Below is a small trained network, with its code and all its weights. Each question gives an input and a target symbol and asks what happens when units are switched off, that is, made to give their printed mean instead of their output.

import numpy as np


def w(rows, s, z=0):
    codes = np.array(rows[::2]) - 128.0
    scale = np.full(codes.shape[1], s)
    scale[-1] = z or s
    return codes * scale


def norm(h):
    return h / np.sqrt((h * h).mean(-1, keepdims=True) + 1e-5)


def f(y):
    return np.maximum(y, 0)


def softmax(a):
    e = np.exp(a - a.max(-1, keepdims=True))
    return e / e.sum(-1, keepdims=True)


def log_softmax(a):
    a = a - a.max(-1, keepdims=True)
    return a - np.log(np.exp(a).sum(-1, keepdims=True))


def net(x, mask):
    ids = ['αβγδζηθλμξπστφψω'.index(c) for c in x.split()]
    T = len(ids)
    res = E[ids] + P[:T]
    q, k, v = (norm(res) @ M[0].T for M in (Q, K, V))
    z = softmax(np.where(np.tri(T) > 0, q @ k.T / 3**0.5, -1e9)) @ v
    res = res + np.where(mask[0], z, O[0][:, -1]) @ O[0][:, :-1]
    y = f(norm(res) @ A[0][:, :-1].T + A[0][:, -1])
    res = res + np.where(mask[1:9], y, B[0][:, -1]) @ B[0][:, :-1]
    return log_softmax(norm(res)[-1] @ U[:, :-1].T + U[:, -1])


Q, K, V, O, A, B = {}, {}, {}, {}, {}, {}
E = w([
[108,146,116,121,87,133,143,143],'α',
[158,91,112,138,119,90,124,145],'β',
[199,134,133,84,97,121,142,116],'γ',
[74,88,103,70,174,120,119,72],'δ',
[193,233,153,152,117,197,159,192],'ζ',
[148,114,130,210,159,2,190,128],'η',
[105,150,107,136,91,128,143,133],'θ',
[175,164,69,150,176,136,111,74],'λ',
[135,156,107,103,190,84,164,159],'μ',
[134,171,253,119,85,92,188,26],'ξ',
[117,148,100,142,86,136,135,136],'π',
[141,114,165,148,222,119,117,139],'σ',
[61,96,30,131,163,140,107,218],'τ',
[158,106,135,176,120,185,86,62],'φ',
[98,136,160,86,183,180,139,134],'ψ',
[113,155,91,149,86,119,144,118],'ω',
],0.023)
P = w([
[143,192,212,103,225,75,43,179],'0',
[146,172,189,139,185,137,167,154],'1',
[157,153,159,137,164,144,184,163],'2',
[150,148,146,135,178,148,185,172],'3',
[154,138,131,131,172,150,192,159],'4',
[124,138,111,124,172,161,199,161],'5',
[144,119,86,125,178,176,207,155],'6',
[146,119,68,131,203,181,206,171],'7',
[144,104,69,107,200,187,235,161],'8',
[144,86,47,138,185,208,248,142],'9',
[153,93,72,129,215,195,255,144],'10',
],0.005)
Q[0] = w([
[156,116,106,105,162,89,168,154],'H0',
[200,89,179,140,254,146,85,153],'H0',
[50,189,43,193,74,171,215,138],'H0',
],0.0083)
K[0] = w([
[120,89,94,131,171,111,172,144],'H0',
[167,63,78,121,161,178,245,109],'H0',
[126,181,135,88,125,74,16,142],'H0',
],0.011)
V[0] = w([
[54,114,248,143,117,167,68,186],'H0',
[198,22,145,27,117,242,131,175],'H0',
[73,184,141,2,128,115,223,168],'H0',
],0.006)
O[0] = w([
[110,45,145,137,98,237,243,155,1],'H0',
[113,178,116,62,56,195,42,134,151],'H0',
[1,200,197,103,209,138,131,86,103],'H0',
],0.0077,0.0028)
A[0] = w([
[165,138,11,42,57,139,132,91,108],'N0',
[131,99,165,120,135,161,34,74,95],'N1',
[66,161,85,128,47,187,145,123,2],'N2',
[174,106,76,102,163,61,67,163,78],'N3',
[58,109,89,184,115,92,163,153,95],'N4',
[58,145,165,123,131,176,166,84,54],'N5',
[53,70,95,147,168,84,72,103,108],'N6',
[170,132,107,164,65,96,165,146,87],'N7',
],0.011,0.0079)
B[0] = w([
[134,110,170,124,249,99,75,149,247],'N0',
[185,75,158,101,90,147,156,144,162],'N1',
[99,126,123,129,110,58,220,71,147],'N2',
[48,96,164,153,125,120,68,107,255],'N3',
[186,117,179,119,90,156,81,168,163],'N4',
[149,95,58,130,174,150,35,80,157],'N5',
[189,103,79,80,141,90,150,126,178],'N6',
[95,160,125,77,68,170,124,113,191],'N7',
],0.012,0.0067)
U = w([
[64,141,121,105,162,252,106,114,72],'α',
[197,178,210,19,123,94,73,153,27],'β',
[23,228,106,115,157,58,179,167,120],'γ',
[126,134,99,145,120,118,146,90,135],'δ',
[169,57,50,42,131,81,164,87,70],'ζ',
[142,230,106,190,101,166,123,195,253],'η',
[125,69,192,206,196,164,144,167,128],'θ',
[62,100,156,162,69,119,48,136,189],'λ',
[196,202,33,242,163,124,52,78,73],'μ',
[224,67,122,172,93,185,91,96,106],'ξ',
[138,136,133,147,105,139,132,149,120],'π',
[88,90,168,67,74,135,203,158,211],'σ',
[122,137,217,143,109,125,162,12,49],'τ',
[156,105,22,116,111,134,103,255,127],'φ',
[87,114,84,151,128,140,168,79,181],'ψ',
[191,131,93,182,92,26,164,155,176],'ω',
],0.0079,0.0042)

Each question gives the input, a string of symbols that net reads in full, and the target symbol t.
The units are the heads (3 rows each of Q, K, V and O) and the neurons (one row each of A and B). Each row of codes is followed by its name. A weight is (code - 128) times the scale printed after its matrix; where a second scale follows, it is the last column's (O, A, B and U).
mask holds one flag per unit, heads first, then neurons. A switched-off unit (its flag False) gives its mean, the last column of its rows in O or B, instead of its output. The means were averaged over made-up inputs and are rounded, as every weight is.
A unit's drop is (log p(t) with every unit on - log p(t) with that unit switched off) / (log p(t) with every unit on - log p(t) with every unit switched off).
The circuit of an input: a set's keep is (log p(t) with only the set's units on - log p(t) with every unit switched off) / (log p(t) with every unit on - log p(t) with every unit switched off). Starting from all 9 units, units are removed one at a time, each time the one whose removal leaves the highest keep (on an exact tie, the one counted first), for as long as the keep stays at least 0.8.
circuit, biggest first: the units of the circuit, biggest drop first
most important unit: the unit with the biggest drop
top k neurons: the k neurons with the biggest drops, biggest first
drop when u is switched off: that unit's drop, to one decimal
input β ψ γ σ π, target β: top 4 neurons -> [N0 N7 N3 N2]
input γ ψ θ β β θ ζ γ α π, target γ: most important unit -> N2
input β σ σ φ ψ σ λ π, target β: circuit, biggest first -> [N0 N7 N4]
input β λ α, target β: circuit, biggest first -> [N0 N7 N3]
input α γ σ φ γ σ α, target α: circuit, biggest first -> [H0 N5]
input σ σ μ σ ψ θ, target σ: circuit, biggest first -> [H0 N2 N4]
input ξ λ σ π, target ξ: top 2 neurons -> [N4 N5]
input ω β β π, target ω: circuit, biggest first -> [H0 N0]
input σ σ λ φ θ, target σ: circuit, biggest first -> [H0 N7]
input ω σ σ α, target ω: circuit, biggest first -> [H0 N3]
input φ γ ζ ψ π, target φ: top 3 neurons -> [N0 N7 N3]
input σ σ σ η μ σ σ σ π π, target σ: top 2 neurons -> [N2 N7]
input α σ μ σ τ σ σ π, target α: top 4 neurons -> [N5 N4 N0 N6]
input φ θ γ σ, target β: top 3 neurons -> [N1 N0 N6]
input φ ζ ω, target φ: top 3 neurons -> [N0 N7 N3]
input φ γ σ σ α, target φ: top 3 neurons -> [N0 N3 N7]
input θ σ σ ψ β θ σ θ, target θ: top neuron -> [N4]
input β σ γ η λ ψ ω, target β: drop when N7 is switched off -> 0.4
input γ σ σ σ σ β β ζ λ λ π, target γ: drop when H0 is switched off -> 0.3
input β ω β σ δ σ γ δ σ α, target β: drop when N0 is switched off -> 1.0
